Here is a tiny trained network, its code and every weight. The questions are about switching its units off for an input and a class, where a switched-off unit gives its printed mean instead of its output.

import numpy as np


def w(rows, s, z=0):
    codes = np.array(rows[::2]) - 128.0
    scale = np.full(codes.shape[1], s)
    scale[-1] = z or s
    return codes * scale


def norm(h):
    return h / np.sqrt((h * h).mean(-1, keepdims=True) + 1e-5)


def f(y):
    return np.maximum(y, 0)


def log_softmax(a):
    a = a - a.max(-1, keepdims=True)
    return a - np.log(np.exp(a).sum(-1, keepdims=True))


def net(x, mask):
    res = np.array(x, float).reshape(1, 3) / 4 @ E
    u = 0
    for l in range(2):
        y = f(norm(res) @ A[l][:, :-1].T + A[l][:, -1])
        res = res + np.where(mask[u : u + 3], y, B[l][:, -1]) @ B[l][:, :-1]
        u += 3
    return log_softmax(norm(res)[-1] @ U[:, :-1].T + U[:, -1])


A, B = {}, {}
E = w([
[255,89,141,102,144,194,156,81,35],'x0',
[103,106,117,153,136,111,140,143,114],'x1',
[218,191,87,200,99,86,130,217,127],'x2',
],0.0095)
A[0] = w([
[125,140,102,103,173,150,149,77,55,128],'0.n0',
[67,115,104,46,172,126,138,94,191,3],'0.n1',
[127,57,146,80,254,148,109,71,99,67],'0.n2',
],0.0095,0.0012)
B[0] = w([
[60,102,190,166,1,164,17,206,171,208],'0.n0',
[123,121,102,210,160,72,244,78,101,221],'0.n1',
[135,236,164,38,147,126,160,148,141,254],'0.n2',
],0.01,0.0078)
A[1] = w([
[254,35,129,140,77,168,75,138,92,135],'1.n0',
[177,201,29,141,66,50,9,166,230,201],'1.n1',
[119,94,108,174,103,183,165,110,135,1],'1.n2',
],0.0073,0.0028)
B[1] = w([
[139,96,146,124,105,12,174,103,46,210],'1.n0',
[136,81,96,110,186,193,89,119,149,254],'1.n1',
[153,193,111,13,26,124,38,106,143,129],'1.n2',
],0.011,0.0091)
U = w([
[43,162,136,188,134,88,255,58,178,173],'0',
[108,186,246,33,75,186,131,162,131,75],'1',
[118,111,54,134,204,180,79,179,208,254],'2',
[199,39,172,149,92,73,135,164,31,54],'3',
],0.0099,0.0008)

Each question gives the input, the list of numbers given to net, and the class t.
The units are the neurons (one row each of A and B). Each row of codes is followed by its name. A weight is (code - 128) times the scale printed after its matrix; where a second scale follows, it is the last column's (A, B and U).
mask holds one flag per neuron, layer by layer. A switched-off neuron (its flag False) gives its mean, the last column of its row in B, instead of its output. The means were averaged over made-up inputs and are rounded, as every weight is.
A unit's drop is (log p(t) with every unit on - log p(t) with that unit switched off) / (log p(t) with every unit on - log p(t) with every unit switched off).
The circuit of an input: a set's keep is (log p(t) with only the set's units on - log p(t) with every unit switched off) / (log p(t) with every unit on - log p(t) with every unit switched off). Starting from all 6 units, units are removed one at a time, each time the one whose removal leaves the highest keep (on an exact tie, the one counted first), for as long as the keep stays at least 0.8.
units of the circuit, in order: the units of the circuit, biggest drop first
top k neurons: the k neurons with the biggest drops, biggest first
drop of u: that unit's drop, to one decimal
input [6,8,-3], class 1: units of the circuit, in order => 0.n2
input [0,1,1], class 2: top 2 neurons => 0.n1; 1.n1
input [2,8,-5], class 1: top 2 neurons => 0.n0; 0.n2
input [0,-8,-3], class 0: top 2 neurons => 0.n1; 1.n1
input [8,0,0], class 1: top 3 neurons => 0.n2; 0.n1; 0.n0
input [0,3,4], class 2: top 2 neurons => 1.n1; 0.n1
input [5,5,-6], class 1: drop of 0.n2 => 0.2
input [5,3,-4], class 1: drop of 0.n2 => 0.3
input [3,4,-1], class 1: drop of 0.n2 => 0.1
input [-7,-5,2], class 2: drop of 1.n1 => 0.2
